Here is a tiny trained network, its code and every weight. The questions are about switching its units off for an input and a class, where a switched-off unit gives its printed mean instead of its output.

import numpy as np


def w(rows, s, z=0):
    codes = np.array(rows[::2]) - 128.0
    scale = np.full(codes.shape[1], s)
    scale[-1] = z or s
    return codes * scale


def f(y):
    return np.maximum(y, 0)


def log_softmax(a):
    a = a - a.max(-1, keepdims=True)
    return a - np.log(np.exp(a).sum(-1, keepdims=True))


def net(x, mask):
    res = np.array(x, float).reshape(1, 6) / 4 @ E
    y = f(res @ A[0][:, :-1].T + A[0][:, -1])
    res = res + np.where(mask, y, B[0][:, -1]) @ B[0][:, :-1]
    return log_softmax(res[-1] @ U[:, :-1].T + U[:, -1])


A, B = {}, {}
E = w([
[255,172,142],'x0',
[127,125,131],'x1',
[126,129,126],'x2',
[129,127,126],'x3',
[145,57,243],'x4',
[95,216,198],'x5',
],0.009)
A[0] = w([
[117,73,107,127],'n0',
[71,142,148,149],'n1',
[162,88,92,85],'n2',
[94,155,162,74],'n3',
[37,80,130,109],'n4',
[100,156,30,125],'n5',
[117,138,166,125],'n6',
[10,141,125,119],'n7',
[180,101,86,146],'n8',
[37,86,142,78],'n9',
[89,231,126,141],'n10',
[168,90,212,77],'n11',
[231,188,138,53],'n12',
[139,73,174,60],'n13',
[127,107,145,92],'n14',
[149,83,67,66],'n15',
[173,111,195,157],'n16',
[165,145,141,103],'n17',
[169,141,129,243],'n18',
[137,228,237,138],'n19',
[112,174,70,45],'n20',
[103,137,147,115],'n21',
[156,46,97,97],'n22',
[102,101,116,122],'n23',
[32,126,93,92],'n24',
[96,183,157,53],'n25',
[164,94,160,146],'n26',
[80,112,124,2],'n27',
[128,199,29,47],'n28',
[177,55,114,109],'n29',
[146,77,101,82],'n30',
[123,37,186,110],'n31',
[172,78,67,95],'n32',
[48,115,114,64],'n33',
[176,144,146,77],'n34',
[99,201,203,40],'n35',
[54,116,125,76],'n36',
[148,91,95,90],'n37',
[86,72,218,117],'n38',
],0.012,0.0077)
B[0] = w([
[66,87,161,188],'n0',
[127,82,99,182],'n1',
[123,114,182,173],'n2',
[124,91,157,146],'n3',
[214,102,97,218],'n4',
[102,222,134,249],'n5',
[101,127,126,158],'n6',
[188,102,103,224],'n7',
[72,97,160,215],'n8',
[217,124,127,200],'n9',
[56,98,161,212],'n10',
[141,204,120,201],'n11',
[254,50,108,216],'n12',
[139,218,127,168],'n13',
[127,160,111,139],'n14',
[95,143,190,184],'n15',
[108,170,77,218],'n16',
[190,109,108,159],'n17',
[126,81,34,255],'n18',
[75,72,157,246],'n19',
[141,179,163,171],'n20',
[111,111,125,145],'n21',
[100,105,206,203],'n22',
[144,124,97,166],'n23',
[169,104,111,209],'n24',
[115,123,195,147],'n25',
[91,183,86,193],'n26',
[208,109,125,136],'n27',
[135,222,187,225],'n28',
[96,86,157,201],'n29',
[118,115,172,167],'n30',
[123,216,118,219],'n31',
[98,119,202,208],'n32',
[166,120,133,179],'n33',
[189,97,114,159],'n34',
[121,82,207,171],'n35',
[197,107,146,175],'n36',
[114,121,193,166],'n37',
[116,222,91,224],'n38',
],0.0075,0.0076)
U = w([
[225,121,105,90],'0',
[97,147,91,252],'1',
[116,246,125,78],'2',
[78,109,190,75],'3',
],0.013)

Each question gives the input, the list of numbers given to net, and the class t.
The units are the neurons (one row each of A and B). Each row of codes is followed by its name. A weight is (code - 128) times the scale printed after its matrix; where a second scale follows, it is the last column's (A, B and U).
mask holds one flag per neuron, in row order. A switched-off neuron (its flag False) gives its mean, the last column of its row in B, instead of its output. The means were averaged over made-up inputs and are rounded, as every weight is.
A unit's drop is (log p(t) with every unit on - log p(t) with that unit switched off) / (log p(t) with every unit on - log p(t) with every unit switched off).
The circuit of an input: a set's keep is (log p(t) with only the set's units on - log p(t) with every unit switched off) / (log p(t) with every unit on - log p(t) with every unit switched off). Starting from the 12 units with the biggest drops (on a tie, the unit counted first), units are removed one at a time, each time the one whose removal leaves the highest keep (on an exact tie, the one counted first), for as long as the keep stays at least 0.8.
units of the circuit, in order: the units of the circuit, biggest drop first
unit that matters most: the unit with the biggest drop
k most important neurons: the k neurons with the biggest drops, biggest first
drop of u: that unit's drop, to one decimal
input [6,0,5,-2,2,7], class 3: unit that matters most : n19
input [-5,5,4,7,6,6], class 1: units of the circuit, in order : n28, n38
input [2,6,2,2,-7,-4], class 2: units of the circuit, in order : n28, n5
input [-3,6,1,3,8,-7], class 2: units of the circuit, in order : n31, n38
input [-8,6,2,7,4,-6], class 0: 2 most important neurons : n4, n9
input [6,-5,-5,-7,-6,6], class 1: 2 most important neurons : n10, n19
input [-2,-2,-2,-1,-8,0], class 2: 2 most important neurons : n28, n5
input [-8,-1,-8,-1,-8,-8], class 0: 3 most important neurons : n4, n24, n7
input [-8,-5,-1,0,-8,8], class 0: 2 most important neurons : n7, n24
input [5,4,8,0,6,-3], class 2: drop of n11 : 0.3
input [4,2,3,-2,7,2], class 2: drop of n11 : 0.2
input [5,-8,-7,-4,0,8], class 3: drop of n10 : 0.1
